[[ 65.8 -12.4 -28.0]
 [ 21.2  19.2 -25.5]
 [ -1.4  -7.9  45.7]]
:
[[ -1.4  -7.9  45.7]
 [ 21.2  19.2 -25.5]
 [ 65.8 -12.4 -28.0]]

[[ -3.9  10.5 -16.2]
 [ -9.6  25.5 -39.5]
 [ -1.0   0.3  -0.1]
 [ -7.4  23.3 -36.9]
 [ -7.1  25.3 -40.4]
 [ -4.1   9.4 -14.2]
 [ -7.2  17.7 -26.9]
 [  2.3  -5.3   8.0]
 [ 13.4 -41.3  65.1]
 [ -0.3  -1.0   2.0]
 [ -2.1   5.1  -7.8]
 [  3.4  -7.7  11.5]]
:
[[  3.4  -7.7  11.5]
 [ -2.1   5.1  -7.8]
 [ -0.3  -1.0   2.0]
 [ 13.4 -41.3  65.1]
 [  2.3  -5.3   8.0]
 [ -7.2  17.7 -26.9]
 [ -4.1   9.4 -14.2]
 [ -7.1  25.3 -40.4]
 [ -7.4  23.3 -36.9]
 [ -1.0   0.3  -0.1]
 [ -9.6  25.5 -39.5]
 [ -3.9  10.5 -16.2]]

[[-15.2   6.3 -22.9  36.6  15.7]
 [  1.7  34.8   2.0   7.2 -69.1]
 [ 26.3  17.4  31.3  11.5 -60.8]
 [  8.4  10.9  25.7  38.2 -23.3]
 [ 13.0  12.4  18.2   9.9 -26.3]
 [ 14.5  43.6  23.2  20.6  -6.1]
 [ 13.4  -6.2  17.4  13.4 -23.0]]
:
[[ 13.4  -6.2  17.4  13.4 -23.0]
 [ 14.5  43.6  23.2  20.6  -6.1]
 [ 13.0  12.4  18.2   9.9 -26.3]
 [  8.4  10.9  25.7  38.2 -23.3]
 [ 26.3  17.4  31.3  11.5 -60.8]
 [  1.7  34.8   2.0   7.2 -69.1]
 [-15.2   6.3 -22.9  36.6  15.7]]

[[-20.3  37.2  10.5 -20.5 -34.0  26.2  13.8 -21.7  60.7  30.8]
 [-39.8 -35.5  -7.6  71.1  26.2   2.9 -62.5 -31.6   8.1 -26.8]
 [-26.5  47.3 -26.7  41.5 -64.1  12.2  16.9 -24.3 -18.9   5.3]
 [ 35.8 -43.2 -20.1 -37.1  23.8  13.2 -14.3 -20.5  -0.9  35.3]]
:
[[ 35.8 -43.2 -20.1 -37.1  23.8  13.2 -14.3 -20.5  -0.9  35.3]
 [-26.5  47.3 -26.7  41.5 -64.1  12.2  16.9 -24.3 -18.9   5.3]
 [-39.8 -35.5  -7.6  71.1  26.2   2.9 -62.5 -31.6   8.1 -26.8]
 [-20.3  37.2  10.5 -20.5 -34.0  26.2  13.8 -21.7  60.7  30.8]]

[[-58.4   6.2  37.0  49.4 -17.6  49.2 -65.9]
 [ -4.6 -66.0   8.9  21.1  61.3 -45.0  11.2]
 [-26.9  39.0  37.9 -41.8  50.4 -42.9  -2.6]
 [ 38.8  67.1  63.4  13.5 -32.0 -13.7  45.4]
 [-22.7 -38.8 -31.8  54.4  -8.6  25.1 -49.3]]
:
[[-22.7 -38.8 -31.8  54.4  -8.6  25.1 -49.3]
 [ 38.8  67.1  63.4  13.5 -32.0 -13.7  45.4]
 [-26.9  39.0  37.9 -41.8  50.4 -42.9  -2.6]
 [ -4.6 -66.0   8.9  21.1  61.3 -45.0  11.2]
 [-58.4   6.2  37.0  49.4 -17.6  49.2 -65.9]]

[[  3.1   2.2  -1.9   2.1   1.9]
 [ 41.8  34.8 -28.7  32.6  28.0]
 [-13.3 -10.8   9.1 -10.6  -9.0]
 [ 53.1  44.3 -36.6  41.1  35.2]
 [ 32.3  27.0 -22.5  25.0  21.6]
 [ 59.8  49.7 -41.2  46.6  39.7]
 [  8.6   7.8  -5.7   6.8   5.8]
 [ 42.6  35.9 -29.8  33.4  28.7]]
:
[[ 42.6  35.9 -29.8  33.4  28.7]
 [  8.6   7.8  -5.7   6.8   5.8]
 [ 59.8  49.7 -41.2  46.6  39.7]
 [ 32.3  27.0 -22.5  25.0  21.6]
 [ 53.1  44.3 -36.6  41.1  35.2]
 [-13.3 -10.8   9.1 -10.6  -9.0]
 [ 41.8  34.8 -28.7  32.6  28.0]
 [  3.1   2.2  -1.9   2.1   1.9]]

[[ 34.5 -43.7   2.1  -1.7  12.2   8.3  42.8 -13.3  25.9  34.1]
 [ -2.6 -21.8  19.9  -6.4 -41.4 -37.1  -5.4  49.9 -14.0 -20.3]
 [  2.0  -1.0  38.7   6.9  32.2 -15.5  15.4 -18.2  16.6  58.7]]
:
[[  2.0  -1.0  38.7   6.9  32.2 -15.5  15.4 -18.2  16.6  58.7]
 [ -2.6 -21.8  19.9  -6.4 -41.4 -37.1  -5.4  49.9 -14.0 -20.3]
 [ 34.5 -43.7   2.1  -1.7  12.2   8.3  42.8 -13.3  25.9  34.1]]

[[ 30.4 -30.6   3.8 -19.5  20.1  32.1  11.0  18.9]
 [ 12.2 -23.0  29.7 -29.1   9.2   6.9   6.5  16.7]
 [ 16.9  11.6  17.0  20.1 -28.3   6.8   5.6   4.4]
 [ -4.9 -22.1  -6.2 -37.3  41.9   9.1  -1.6   4.7]
 [  5.3 -21.7 -17.3 -30.7  30.6  26.0 -11.9 -14.5]
 [-23.3  -4.4  31.4 -17.3   6.5 -22.0  -3.5  -4.3]
 [-34.6  -8.8   4.3 -34.1  46.0 -22.6  -0.5   5.9]
 [  8.1 -33.3  -7.0 -34.9  46.1  21.0   5.4  12.8]
 [ 27.7 -39.2   8.7 -23.4  19.8  34.5   4.7   6.3]
 [-15.9 -22.9  39.2 -55.9  -4.7  -1.8 -34.8 -44.0]
 [ 27.7  45.9 -16.9  68.1 -27.2   4.9  34.3  43.8]
 [ 18.8  42.8  17.2  60.2 -38.6 -14.2  36.0  48.5]]
:
[[ 18.8  42.8  17.2  60.2 -38.6 -14.2  36.0  48.5]
 [ 27.7  45.9 -16.9  68.1 -27.2   4.9  34.3  43.8]
 [-15.9 -22.9  39.2 -55.9  -4.7  -1.8 -34.8 -44.0]
 [ 27.7 -39.2   8.7 -23.4  19.8  34.5   4.7   6.3]
 [  8.1 -33.3  -7.0 -34.9  46.1  21.0   5.4  12.8]
 [-34.6  -8.8   4.3 -34.1  46.0 -22.6  -0.5   5.9]
 [-23.3  -4.4  31.4 -17.3   6.5 -22.0  -3.5  -4.3]
 [  5.3 -21.7 -17.3 -30.7  30.6  26.0 -11.9 -14.5]
 [ -4.9 -22.1  -6.2 -37.3  41.9   9.1  -1.6   4.7]
 [ 16.9  11.6  17.0  20.1 -28.3   6.8   5.6   4.4]
 [ 12.2 -23.0  29.7 -29.1   9.2   6.9   6.5  16.7]
 [ 30.4 -30.6   3.8 -19.5  20.1  32.1  11.0  18.9]]

[[-14.2  52.6 -56.6 -43.3  33.9 -38.9  23.8  45.2 -58.2 -53.7  33.9 -10.7
  -53.3  -4.3  42.1   3.6]
 [ -2.4 -19.8  69.3  69.2 -11.3  61.8 -55.1 -62.9  71.4  67.8 -12.0 -32.7
   65.0  57.8 -20.3 -61.3]]
:
[[ -2.4 -19.8  69.3  69.2 -11.3  61.8 -55.1 -62.9  71.4  67.8 -12.0 -32.7
   65.0  57.8 -20.3 -61.3]
 [-14.2  52.6 -56.6 -43.3  33.9 -38.9  23.8  45.2 -58.2 -53.7  33.9 -10.7
  -53.3  -4.3  42.1   3.6]]
